Below is a small trained network, with its code and all its weights. Each question gives an input and a target symbol and asks what happens when units are switched off, that is, made to give their printed mean instead of their output.

import numpy as np


def w(rows, s, z=0):
    codes = np.array(rows[::2]) - 128.0
    scale = np.full(codes.shape[1], s)
    scale[-1] = z or s
    return codes * scale


def f(y):
    return np.maximum(y, 0)


def softmax(a):
    e = np.exp(a - a.max(-1, keepdims=True))
    return e / e.sum(-1, keepdims=True)


def log_softmax(a):
    a = a - a.max(-1, keepdims=True)
    return a - np.log(np.exp(a).sum(-1, keepdims=True))


def net(x, mask):
    ids = ['αβγεζθμστφ'.index(c) for c in x.split()]
    T = len(ids)
    res = E[ids] + P[:T]
    r = res
    for j in range(3):
        rows = slice(2 * j, 2 * j + 2)
        q, k, v = (r @ M[0][rows].T for M in (Q, K, V))
        z = softmax(np.where(np.tri(T) > 0, q @ k.T / 2**0.5, -1e9)) @ v
        o = O[0][rows]
        res = res + np.where(mask[j], z, o[:, -1]) @ o[:, :-1]
    y = f(res @ A[0][:, :-1].T + A[0][:, -1])
    res = res + np.where(mask[3:7], y, B[0][:, -1]) @ B[0][:, :-1]
    return log_softmax(res[-1] @ U[:, :-1].T + U[:, -1])


Q, K, V, O, A, B = {}, {}, {}, {}, {}, {}
E = w([
[122,87,158,101,217,51],'α',
[143,69,168,81,150,176],'β',
[88,90,44,118,86,116],'γ',
[184,91,141,80,130,148],'ε',
[57,32,117,132,244,187],'ζ',
[63,125,96,75,157,64],'θ',
[119,156,167,4,113,81],'μ',
[125,44,244,83,152,137],'σ',
[197,33,85,137,211,167],'τ',
[108,82,161,60,103,176],'φ',
],0.011)
P = w([
[157,197,1,28,117,196],'0',
[92,64,221,68,108,154],'1',
[92,52,195,77,161,141],'2',
[112,35,178,78,139,125],'3',
[122,23,185,76,134,125],'4',
[125,43,177,76,134,101],'5',
[126,42,174,75,154,97],'6',
[138,57,152,72,135,90],'7',
[137,68,151,68,160,85],'8',
[141,74,142,73,159,78],'9',
[133,90,143,52,153,88],'10',
[144,97,138,49,153,86],'11',
[168,100,136,40,119,93],'12',
],0.0075)
Q[0] = w([
[150,81,111,82,122,53],'head 1',
[111,171,144,255,90,154],'head 1',
[152,85,94,21,159,155],'head 2',
[127,96,144,48,136,144],'head 2',
[182,202,48,142,96,110],'head 3',
[76,136,195,243,128,146],'head 3',
],0.0099)
K[0] = w([
[171,199,23,51,121,142],'head 1',
[126,84,251,130,154,49],'head 1',
[134,215,1,115,131,233],'head 2',
[147,188,67,145,148,196],'head 2',
[58,211,120,101,95,31],'head 3',
[53,54,213,231,230,74],'head 3',
],0.0087)
V[0] = w([
[255,210,123,110,85,114],'head 1',
[175,54,102,197,245,187],'head 1',
[125,69,228,86,163,85],'head 2',
[198,163,86,138,186,37],'head 2',
[56,80,174,58,161,192],'head 3',
[66,182,99,164,86,15],'head 3',
],0.0088)
O[0] = w([
[139,51,120,104,193,187,172],'head 1',
[236,153,144,135,118,29,69],'head 1',
[142,255,135,102,125,216,91],'head 2',
[133,116,234,34,194,107,125],'head 2',
[130,182,72,72,71,130,255],'head 3',
[90,125,215,158,148,120,12],'head 3',
],0.0096,0.0081)
A[0] = w([
[59,118,130,40,208,65,251],'neuron 1',
[47,151,119,86,195,253,94],'neuron 2',
[161,79,119,127,2,174,150],'neuron 3',
[67,56,88,168,13,84,200],'neuron 4',
],0.0061,0.0024)
B[0] = w([
[161,95,150,82,97,153,254],'neuron 1',
[110,74,140,161,2,99,237],'neuron 2',
[101,126,38,134,152,140,192],'neuron 3',
[5,139,109,62,235,67,185],'neuron 4',
],0.0075,0.01)
U = w([
[131,129,116,63,98,101,251],'α',
[155,144,97,109,138,129,154],'β',
[194,111,158,116,110,68,32],'γ',
[162,226,206,54,132,180,131],'ε',
[164,246,109,175,81,185,107],'ζ',
[88,113,140,185,46,188,5],'θ',
[134,191,89,202,67,29,15],'μ',
[41,178,82,147,186,117,143],'σ',
[44,107,179,165,254,73,44],'τ',
[211,89,103,132,220,191,138],'φ',
],0.0056,0.003)

Each question gives the input, a string of symbols that net reads in full, and the target symbol t.
The units are the heads (2 rows each of Q, K, V and O) and the neurons (one row each of A and B). Each row of codes is followed by its name. A weight is (code - 128) times the scale printed after its matrix; where a second scale follows, it is the last column's (O, A, B and U).
mask holds one flag per unit, heads first, then neurons. A switched-off unit (its flag False) gives its mean, the last column of its rows in O or B, instead of its output. The means were averaged over made-up inputs and are rounded, as every weight is.
A unit's drop is (log p(t) with every unit on - log p(t) with that unit switched off) / (log p(t) with every unit on - log p(t) with every unit switched off).
The circuit of an input: a set's keep is (log p(t) with only the set's units on - log p(t) with every unit switched off) / (log p(t) with every unit on - log p(t) with every unit switched off). Starting from all 7 units, units are removed one at a time, each time the one whose removal leaves the highest keep (on an exact tie, the one counted first), for as long as the keep stays at least 0.8.
circuit, biggest first: the units of the circuit, biggest drop first
k most important neurons: the k neurons with the biggest drops, biggest first
heads that matter: for each layer, one digit per head in row order, 1 if its drop is at least 0.15 and else 0, layers parted by /
drop when u is switched off: that unit's drop, to one decimal
input γ τ α ε μ ζ μ θ, target τ: circuit, biggest first => head 2; neuron 4; head 3
input μ α γ μ φ σ β ε, target θ: most important neuron => neuron 2
input ε ε μ φ ε θ α, target φ: heads that matter => 100
input ε τ μ α θ σ α μ τ τ β, target φ: circuit, biggest first => head 1; neuron 2; head 3
input μ μ μ θ θ α γ, target θ: circuit, biggest first => head 1; neuron 2
input μ θ ε θ, target θ: circuit, biggest first => head 1; neuron 2
input φ γ μ ζ β, target σ: 3 most important neurons => neuron 4; neuron 1; neuron 3
input γ ε μ σ ε τ ε μ γ σ β μ θ, target τ: circuit, biggest first => head 2; head 3; neuron 4
input μ μ θ ε ε ζ, target θ: heads that matter => 110
input μ μ μ ζ μ θ φ, target θ: drop when neuron 2 is switched off => 0.7
input γ α μ α α σ γ μ μ, target τ: drop when head 3 is switched off => 0.4
input ζ ε μ σ μ σ μ β α μ, target μ: drop when neuron 4 is switched off => 0.0
input β μ γ α φ ε σ α φ ε γ, target σ: drop when neuron 4 is switched off => 0.4
input τ β α γ φ τ μ ζ ε τ β σ, target γ: circuit, biggest first => head 1
input ε ε μ μ θ β τ ζ ε, target φ: circuit, biggest first => head 1; neuron 2; head 3
input τ σ μ τ γ μ β τ ε α μ, target γ: circuit, biggest first => head 1; head 2
